Here is a tiny trained network, its code and every weight. The questions are about switching its units off for an input and a class, where a switched-off unit gives its printed mean instead of its output.

import numpy as np


def w(rows, s, z=0):
    codes = np.array(rows[::2]) - 128.0
    scale = np.full(codes.shape[1], s)
    scale[-1] = z or s
    return codes * scale


def f(y):
    return np.maximum(y, 0)


def log_softmax(a):
    a = a - a.max(-1, keepdims=True)
    return a - np.log(np.exp(a).sum(-1, keepdims=True))


def net(x, mask):
    res = np.array(x, float).reshape(1, 5) / 4 @ E
    y = f(res @ A[0][:, :-1].T + A[0][:, -1])
    res = res + np.where(mask, y, B[0][:, -1]) @ B[0][:, :-1]
    return log_softmax(res[-1] @ U[:, :-1].T + U[:, -1])


A, B = {}, {}
E = w([
[118,166,127,129,218,142,86,151,116,238,141],'x0',
[128,132,130,129,117,128,132,129,127,137,124],'x1',
[128,132,125,127,143,129,123,133,129,115,129],'x2',
[128,129,127,129,120,128,130,129,127,133,125],'x3',
[128,187,8,60,94,123,85,28,122,118,203],'x4',
],0.013)
A[0] = w([
[128,119,129,129,129,129,117,147,128,120,122,254],'n0',
[133,176,46,94,107,132,103,47,129,128,178,123],'n1',
[124,157,113,126,217,132,98,139,124,254,134,130],'n2',
[125,129,129,123,139,126,114,155,131,144,116,136],'n3',
[123,148,110,121,140,126,113,108,118,134,141,94],'n4',
[131,145,133,130,108,128,123,138,132,85,120,220],'n5',
[116,131,131,127,136,123,119,136,111,138,112,118],'n6',
[117,113,114,117,114,137,123,108,125,123,131,129],'n7',
[132,127,118,137,127,137,127,134,133,120,126,183],'n8',
[122,157,113,105,153,141,106,97,126,157,152,74],'n9',
[120,80,155,130,124,132,137,104,122,153,145,215],'n10',
[116,134,105,116,119,124,113,108,120,128,142,131],'n11',
],0.023,0.0086)
B[0] = w([
[111,111,129,103,134,140,173,181,118,110,80,161],'n0',
[130,152,103,131,110,112,67,14,135,75,173,252],'n1',
[160,131,142,161,169,156,99,139,148,252,169,239],'n2',
[166,136,131,142,102,157,116,145,131,110,150,150],'n3',
[109,117,124,102,134,101,165,94,127,157,111,156],'n4',
[101,122,125,108,114,108,156,163,118,103,97,171],'n5',
[147,124,114,147,141,133,112,145,139,105,142,140],'n6',
[148,129,137,147,152,137,104,118,139,78,129,151],'n7',
[143,110,143,128,96,110,141,128,110,135,111,142],'n8',
[80,112,122,88,119,108,162,89,101,200,86,171],'n9',
[125,119,127,123,129,135,154,155,119,114,96,155],'n10',
[124,127,117,127,125,114,120,104,130,112,147,163],'n11',
],0.03,0.035)
U = w([
[112,106,162,111,107,136,193,202,90,60,14,255],'0',
[200,128,208,188,222,218,131,225,153,238,106,59],'1',
[84,174,79,93,73,78,71,73,108,5,120,137],'2',
[110,199,96,120,185,117,27,31,147,254,195,6],'3',
],0.0052,0.0034)

Each question gives the input, the list of numbers given to net, and the class t.
The units are the neurons (one row each of A and B). Each row of codes is followed by its name. A weight is (code - 128) times the scale printed after its matrix; where a second scale follows, it is the last column's (A, B and U).
mask holds one flag per neuron, in row order. A switched-off neuron (its flag False) gives its mean, the last column of its row in B, instead of its output. The means were averaged over made-up inputs and are rounded, as every weight is.
A unit's drop is (log p(t) with every unit on - log p(t) with that unit switched off) / (log p(t) with every unit on - log p(t) with every unit switched off).
The circuit of an input: a set's keep is (log p(t) with only the set's units on - log p(t) with every unit switched off) / (log p(t) with every unit on - log p(t) with every unit switched off). Starting from all 12 units, units are removed one at a time, each time the one whose removal leaves the highest keep (on an exact tie, the one counted first), for as long as the keep stays at least 0.8.
circuit, biggest first: the units of the circuit, biggest drop first
most important unit: the unit with the biggest drop
top k neurons: the k neurons with the biggest drops, biggest first
drop of u: that unit's drop, to one decimal
input [-7,-7,0,-1,-4], class 0: most important unit => n1
input [-5,-6,-5,2,-5], class 0: top 2 neurons => [n2, n1]
input [-8,-5,-1,-3,-4], class 0: circuit, biggest first => [n1, n2]
input [-6,-6,-1,-8,-4], class 0: top 2 neurons => [n1, n2]
input [-7,7,6,8,-1], class 0: top 2 neurons => [n1, n2]
input [-3,-7,-5,0,-2], class 0: drop of n10 => 0.0
input [0,-8,4,-5,-7], class 0: drop of n2 => 0.7
input [3,3,-3,6,-6], class 1: drop of n1 => 0.2
input [6,8,-2,0,0], class 1: drop of n1 => 0.8
input [-3,-2,6,1,-1], class 0: top 2 neurons => [n1, n2]
input [-1,7,3,-6,-7], class 0: top 2 neurons => [n2, n1]
